Here is a tiny trained network, its code and every weight. The questions are about switching its units off for an input and a class, where a switched-off unit gives its printed mean instead of its output.

import numpy as np


def w(rows, s, z=0):
    codes = np.array(rows[::2]) - 128.0
    scale = np.full(codes.shape[1], s)
    scale[-1] = z or s
    return codes * scale


def f(y):
    return y / 2 * (1 + np.tanh(0.7978845608 * (y + 0.044715 * y**3)))


def log_softmax(a):
    a = a - a.max(-1, keepdims=True)
    return a - np.log(np.exp(a).sum(-1, keepdims=True))


def net(x, mask):
    res = np.array(x, float).reshape(1, 8) / 4 @ E
    y = f(res @ A[0][:, :-1].T + A[0][:, -1])
    res = res + np.where(mask, y, B[0][:, -1]) @ B[0][:, :-1]
    return log_softmax(res[-1] @ U[:, :-1].T + U[:, -1])


A, B = {}, {}
E = w([
[166,205,118,130,214,75,145,151,104,146,112],'x0',
[136,122,112,117,127,131,123,134,116,126,130],'x1',
[149,107,119,78,121,92,107,65,138,97,6],'x2',
[71,116,85,197,128,128,141,120,88,174,79],'x3',
[85,129,165,154,123,107,168,174,70,2,112],'x4',
[237,142,97,221,70,131,206,53,129,101,147],'x5',
[98,153,154,113,134,110,95,31,69,126,180],'x6',
[124,55,85,193,247,112,80,99,176,73,156],'x7',
],0.0076)
A[0] = w([
[145,165,177,106,64,135,139,147,74,171,106,8],'neuron 1',
[94,153,137,144,136,144,143,152,127,152,229,93],'neuron 2',
[109,109,176,156,141,104,156,158,60,51,130,30],'neuron 3',
[50,117,71,186,152,122,159,116,75,181,87,112],'neuron 4',
[125,153,128,159,136,176,125,173,103,151,195,16],'neuron 5',
[88,168,141,98,150,106,85,9,41,118,196,2],'neuron 6',
[134,86,100,144,207,118,87,85,148,91,151,38],'neuron 7',
[86,139,88,208,115,130,159,137,112,186,85,78],'neuron 8',
[184,156,188,63,138,123,146,138,208,84,180,87],'neuron 9',
[166,113,86,134,141,163,175,253,225,120,68,20],'neuron 10',
[164,145,98,165,105,139,166,86,129,109,127,22],'neuron 11',
[128,96,105,165,185,131,93,114,148,104,135,7],'neuron 12',
[104,147,90,130,137,131,149,128,136,144,154,51],'neuron 13',
[144,122,81,95,144,146,96,72,142,233,151,35],'neuron 14',
[98,125,125,147,132,151,157,159,129,147,192,64],'neuron 15',
[65,128,131,76,169,146,143,143,134,140,103,48],'neuron 16',
[172,136,100,151,118,163,175,84,115,106,140,20],'neuron 17',
[94,136,148,141,119,131,160,143,70,45,112,9],'neuron 18',
[179,124,133,62,126,112,112,144,159,81,186,44],'neuron 19',
[124,135,79,100,127,168,110,104,155,173,133,73],'neuron 20',
[162,111,114,123,126,132,96,104,186,215,149,53],'neuron 21',
[82,61,93,116,39,186,135,149,159,112,121,105],'neuron 22',
[81,59,173,138,67,217,100,79,141,96,147,29],'neuron 23',
[126,188,161,94,69,142,177,146,96,169,85,33],'neuron 24',
[158,222,87,125,200,57,151,170,77,150,106,52],'neuron 25',
[114,146,106,118,123,119,113,88,151,111,77,47],'neuron 26',
[173,186,132,115,199,129,147,167,109,140,99,73],'neuron 27',
[156,127,114,131,127,144,94,100,156,214,128,30],'neuron 28',
[130,158,166,120,100,148,145,135,100,152,108,45],'neuron 29',
[176,127,124,169,61,66,149,99,139,88,159,73],'neuron 30',
[72,110,129,62,162,145,130,126,109,136,126,47],'neuron 31',
[90,102,110,180,106,122,113,129,89,162,102,68],'neuron 32',
[125,156,132,75,72,120,166,158,78,163,123,28],'neuron 33',
[87,111,153,82,162,132,103,163,118,148,107,30],'neuron 34',
[75,123,122,70,146,98,69,163,95,143,126,37],'neuron 35',
[58,120,121,125,124,106,147,148,91,29,130,52],'neuron 36',
[121,142,160,187,157,183,143,185,114,161,217,27],'neuron 37',
[91,152,172,119,148,141,110,141,160,141,106,78],'neuron 38',
[120,76,107,198,209,109,99,126,180,85,144,36],'neuron 39',
[150,125,151,113,133,127,113,92,138,108,32,48],'neuron 40',
[151,112,128,92,126,102,127,94,124,117,66,54],'neuron 41',
[185,138,99,158,113,140,156,98,101,112,133,46],'neuron 42',
[52,136,163,96,136,118,61,179,145,132,115,25],'neuron 43',
[133,107,133,82,131,90,110,74,142,105,46,50],'neuron 44',
[180,142,134,179,110,114,202,68,120,122,116,37],'neuron 45',
[142,124,109,109,148,152,124,87,121,112,65,30],'neuron 46',
],0.011,0.013)
B[0] = w([
[47,150,101,96,78,157,177,87,191,116,161,178],'neuron 1',
[149,68,55,87,111,73,126,117,88,116,94,231],'neuron 2',
[163,181,169,134,138,116,164,202,164,74,88,184],'neuron 3',
[191,127,171,26,130,193,48,88,126,56,117,255],'neuron 4',
[161,82,58,123,66,103,121,154,148,134,101,146],'neuron 5',
[40,179,171,238,68,129,80,89,38,219,24,215],'neuron 6',
[76,164,124,78,58,166,175,91,174,141,167,216],'neuron 7',
[130,137,145,89,164,180,36,107,109,87,107,204],'neuron 8',
[145,149,153,66,149,203,24,84,105,71,70,227],'neuron 9',
[40,162,175,254,69,153,99,87,25,203,58,234],'neuron 10',
[174,71,137,163,150,184,81,169,175,175,166,149],'neuron 11',
[110,134,133,105,58,159,169,100,207,151,185,151],'neuron 12',
[156,83,147,158,49,114,94,140,154,136,92,108],'neuron 13',
[140,166,189,185,130,118,219,227,123,50,94,205],'neuron 14',
[158,117,87,112,94,92,125,121,116,132,101,161],'neuron 15',
[184,94,115,155,127,161,128,140,159,167,156,168],'neuron 16',
[147,72,133,159,141,162,101,152,156,183,158,144],'neuron 17',
[137,165,199,170,133,116,181,226,190,79,83,165],'neuron 18',
[162,129,172,122,116,168,52,110,136,75,103,157],'neuron 19',
[131,145,134,130,144,113,159,179,146,76,117,157],'neuron 20',
[140,172,187,144,160,107,178,208,150,74,85,190],'neuron 21',
[147,127,165,137,194,31,126,56,139,148,161,246],'neuron 22',
[159,119,180,141,184,26,112,53,143,155,157,201],'neuron 23',
[56,141,100,81,95,148,180,103,183,116,153,225],'neuron 24',
[171,82,184,126,173,23,115,53,189,135,167,219],'neuron 25',
[140,92,115,126,92,90,104,160,121,96,127,130],'neuron 26',
[113,105,161,153,143,48,134,85,139,119,178,181],'neuron 27',
[139,167,149,160,133,117,139,195,175,68,131,161],'neuron 28',
[89,141,116,138,105,135,116,112,195,112,127,141],'neuron 29',
[131,109,107,141,154,160,90,177,126,200,172,195],'neuron 30',
[154,112,120,169,138,174,118,140,149,144,146,162],'neuron 31',
[145,165,161,111,107,134,63,107,129,99,112,149],'neuron 32',
[73,145,106,122,84,139,143,82,190,95,135,193],'neuron 33',
[174,117,98,172,132,179,115,149,152,157,185,172],'neuron 34',
[169,76,112,185,140,213,117,156,166,168,205,199],'neuron 35',
[162,179,152,152,143,127,171,199,135,114,85,213],'neuron 36',
[161,54,49,85,58,75,132,158,69,140,93,194],'neuron 37',
[137,131,91,163,149,143,129,116,130,125,149,148],'neuron 38',
[42,173,105,71,53,150,190,86,197,131,160,233],'neuron 39',
[157,86,56,115,87,78,141,149,91,122,136,169],'neuron 40',
[143,85,90,103,101,102,142,154,98,127,111,156],'neuron 41',
[124,70,127,157,149,166,121,162,157,152,153,157],'neuron 42',
[184,63,82,189,156,190,124,147,155,202,209,214],'neuron 43',
[174,68,55,94,64,71,121,162,70,114,120,196],'neuron 44',
[155,96,106,150,165,179,100,185,166,171,191,196],'neuron 45',
[163,78,128,137,34,79,95,175,151,104,117,130],'neuron 46',
],0.0093,0.0054)
U = w([
[151,67,102,171,154,206,120,177,165,178,194,102],'0',
[25,145,104,59,60,145,195,81,206,98,155,103],'1',
[135,164,190,153,153,94,198,248,148,31,72,100],'2',
[154,46,25,70,55,43,125,151,59,104,81,111],'3',
[100,122,121,96,179,128,135,109,91,118,124,253],'4',
[56,135,180,215,89,137,100,83,44,173,57,129],'5',
[147,94,188,113,196,3,113,35,164,125,173,108],'6',
[156,126,171,42,137,215,34,85,112,37,90,104],'7',
],0.0072,0.027)

Each question gives the input, the list of numbers given to net, and the class t.
The units are the neurons (one row each of A and B). Each row of codes is followed by its name. A weight is (code - 128) times the scale printed after its matrix; where a second scale follows, it is the last column's (A, B and U).
mask holds one flag per neuron, in row order. A switched-off neuron (its flag False) gives its mean, the last column of its row in B, instead of its output. The means were averaged over made-up inputs and are rounded, as every weight is.
A unit's drop is (log p(t) with every unit on - log p(t) with that unit switched off) / (log p(t) with every unit on - log p(t) with every unit switched off).
The circuit of an input: a set's keep is (log p(t) with only the set's units on - log p(t) with every unit switched off) / (log p(t) with every unit on - log p(t) with every unit switched off). Starting from the 12 units with the biggest drops (on a tie, the unit counted first), units are removed one at a time, each time the one whose removal leaves the highest keep (on an exact tie, the one counted first), for as long as the keep stays at least 0.8.
units of the circuit, in order: the units of the circuit, biggest drop first
most important unit: the unit with the biggest drop
top k neurons: the k neurons with the biggest drops, biggest first
drop when u is switched off: that unit's drop, to one decimal
input [8,6,8,-5,8,2,-3,3], class 2: top 4 neurons : (neuron 3; neuron 18; neuron 36; neuron 2)
input [-1,1,6,6,1,1,4,5], class 3: most important unit : neuron 44
input [4,7,5,0,-4,7,0,7], class 0: top 2 neurons : (neuron 45; neuron 11)
input [6,5,5,6,-6,-3,1,-7], class 1: top 2 neurons : (neuron 24; neuron 1)
input [-5,4,-1,6,-5,2,3,2], class 7: units of the circuit, in order : (neuron 4; neuron 8)
input [7,3,2,-3,-8,-3,-3,5], class 2: units of the circuit, in order : (neuron 14; neuron 21)
input [-8,0,-8,6,8,4,8,-1], class 2: top 4 neurons : (neuron 18; neuron 3; neuron 36; neuron 10)
input [5,1,-5,0,5,-1,5,6], class 1: units of the circuit, in order : (neuron 39; neuron 7)
input [-1,6,5,7,0,-3,4,7], class 1: top 2 neurons : (neuron 39; neuron 7)
input [-5,5,2,6,0,-7,5,-3], class 0: units of the circuit, in order : (neuron 35; neuron 43)
input [-8,-5,-6,6,6,-1,4,-6], class 6: units of the circuit, in order : (neuron 23; neuron 22)
input [6,1,0,0,6,-4,-3,-2], class 2: units of the circuit, in order : (neuron 3; neuron 36)
input [1,3,-8,8,-7,2,-4,-5], class 3: top 2 neurons : (neuron 37; neuron 2)
input [7,3,-7,-7,-6,-8,-5,0], class 0: top 3 neurons : (neuron 43; neuron 35; neuron 34)
input [-8,3,8,0,2,-2,0,-6], class 3: units of the circuit, in order : (neuron 44)
input [-2,-2,-1,8,5,6,3,-5], class 7: units of the circuit, in order : (neuron 4; neuron 8)
input [-7,-2,-4,7,-8,3,-8,-7], class 2: top 4 neurons : (neuron 21; neuron 14; neuron 28; neuron 20)
input [-1,-6,4,4,1,-4,-7,-6], class 5: top 2 neurons : (neuron 10; neuron 39)
input [-2,-1,-4,-8,-4,-1,6,-2], class 7: top 3 neurons : (neuron 9; neuron 19; neuron 10)
input [0,-6,3,5,4,-3,7,2], class 5: units of the circuit, in order : (neuron 6)
input [-8,-1,1,8,-3,-6,-1,-4], class 6: top 2 neurons : (neuron 22; neuron 23)
input [-1,-2,-7,3,5,-1,-6,-8], class 1: top 3 neurons : (neuron 24; neuron 1; neuron 33)
input [2,-6,-2,-3,1,6,6,-3], class 0: units of the circuit, in order : (neuron 45; neuron 30)
input [5,-7,-8,1,7,0,-7,-2], class 3: drop when neuron 2 is switched off : 0.2
